Below is a small trained network, with its code and all its weights. Each question gives an input and a class and asks what happens when units are switched off, that is, made to give their printed mean instead of their output.

import numpy as np


def w(rows, s, z=0):
    codes = np.array(rows[::2]) - 128.0
    scale = np.full(codes.shape[1], s)
    scale[-1] = z or s
    return codes * scale


def f(y):
    return y / 2 * (1 + np.tanh(0.7978845608 * (y + 0.044715 * y**3)))


def log_softmax(a):
    a = a - a.max(-1, keepdims=True)
    return a - np.log(np.exp(a).sum(-1, keepdims=True))


def net(x, mask):
    res = np.array(x, float).reshape(1, 6) / 4 @ E
    y = f(res @ A[0][:, :-1].T + A[0][:, -1])
    res = res + np.where(mask, y, B[0][:, -1]) @ B[0][:, :-1]
    return log_softmax(res[-1] @ U[:, :-1].T + U[:, -1])


A, B = {}, {}
E = w([
[90,113,146,164,59,81,13,73,200,100],'x0',
[152,175,109,140,116,103,175,66,119,163],'x1',
[14,126,58,106,55,196,178,176,160,151],'x2',
[133,15,48,87,197,122,129,204,198,148],'x3',
[124,100,150,148,158,62,126,134,254,231],'x4',
[73,182,183,150,98,176,146,177,106,131],'x5',
],0.0066)
A[0] = w([
[103,75,38,93,150,167,101,177,146,90,251],'neuron 1',
[167,61,97,118,254,106,153,179,137,177,230],'neuron 2',
[90,119,57,106,87,214,239,154,85,127,208],'neuron 3',
[61,92,119,121,100,154,31,140,148,116,230],'neuron 4',
[122,207,245,139,109,146,115,116,52,121,248],'neuron 5',
[171,117,106,131,234,59,173,171,122,196,218],'neuron 6',
[190,197,170,152,128,103,121,79,15,75,250],'neuron 7',
[179,94,131,151,162,74,102,127,197,166,249],'neuron 8',
],0.0063,0.0027)
B[0] = w([
[102,86,47,124,176,164,147,161,140,140,216],'neuron 1',
[165,84,136,46,196,142,177,142,143,114,229],'neuron 2',
[69,211,63,96,187,181,188,184,58,191,242],'neuron 3',
[72,118,97,159,111,89,76,193,156,121,198],'neuron 4',
[120,171,218,223,137,193,138,115,112,47,251],'neuron 5',
[175,116,160,77,157,150,193,89,128,127,208],'neuron 6',
[182,136,130,147,139,253,99,41,73,58,254],'neuron 7',
[177,58,141,114,96,55,149,88,171,150,210],'neuron 8',
],0.0083,0.0068)
U = w([
[75,179,229,195,109,133,152,225,130,117,28],'0',
[165,148,165,175,140,189,104,60,70,34,155],'1',
[107,128,153,173,33,2,63,47,189,191,254],'2',
[102,36,65,128,126,76,35,199,163,89,164],'3',
[206,39,151,38,167,92,198,114,154,137,53],'4',
[91,196,42,66,164,159,182,205,61,190,67],'5',
],0.0073,0.0014)

Each question gives the input, the list of numbers given to net, and the class t.
The units are the neurons (one row each of A and B). Each row of codes is followed by its name. A weight is (code - 128) times the scale printed after its matrix; where a second scale follows, it is the last column's (A, B and U).
mask holds one flag per neuron, in row order. A switched-off neuron (its flag False) gives its mean, the last column of its row in B, instead of its output. The means were averaged over made-up inputs and are rounded, as every weight is.
A unit's drop is (log p(t) with every unit on - log p(t) with that unit switched off) / (log p(t) with every unit on - log p(t) with every unit switched off).
The circuit of an input: a set's keep is (log p(t) with only the set's units on - log p(t) with every unit switched off) / (log p(t) with every unit on - log p(t) with every unit switched off). Starting from all 8 units, units are removed one at a time, each time the one whose removal leaves the highest keep (on an exact tie, the one counted first), for as long as the keep stays at least 0.8.
circuit, biggest first: the units of the circuit, biggest drop first
most important unit: the unit with the biggest drop
top k neurons: the k neurons with the biggest drops, biggest first
drop when u is switched off: that unit's drop, to one decimal
input [8,-8,-1,-3,-1,-1], class 3: most important unit => neuron 4
input [0,-8,0,3,-6,5], class 5: circuit, biggest first => (neuron 3; neuron 1)
input [3,-4,-6,-2,3,0], class 2: circuit, biggest first => (neuron 8; neuron 3; neuron 2)
input [2,-1,-1,-1,0,-7], class 2: circuit, biggest first => (neuron 3; neuron 2; neuron 7; neuron 8)
input [8,3,4,-5,2,3], class 2: circuit, biggest first => (neuron 3; neuron 7)
input [0,-3,-7,5,-5,-2], class 4: circuit, biggest first => (neuron 5; neuron 2)
input [6,0,2,7,-5,8], class 3: top 2 neurons => (neuron 4; neuron 6)
input [5,-2,1,2,-5,4], class 3: drop when neuron 4 is switched off => 0.3
input [4,-2,3,3,-6,-7], class 3: drop when neuron 4 is switched off => 0.1
input [6,1,-2,0,-3,-4], class 2: drop when neuron 3 is switched off => 0.2
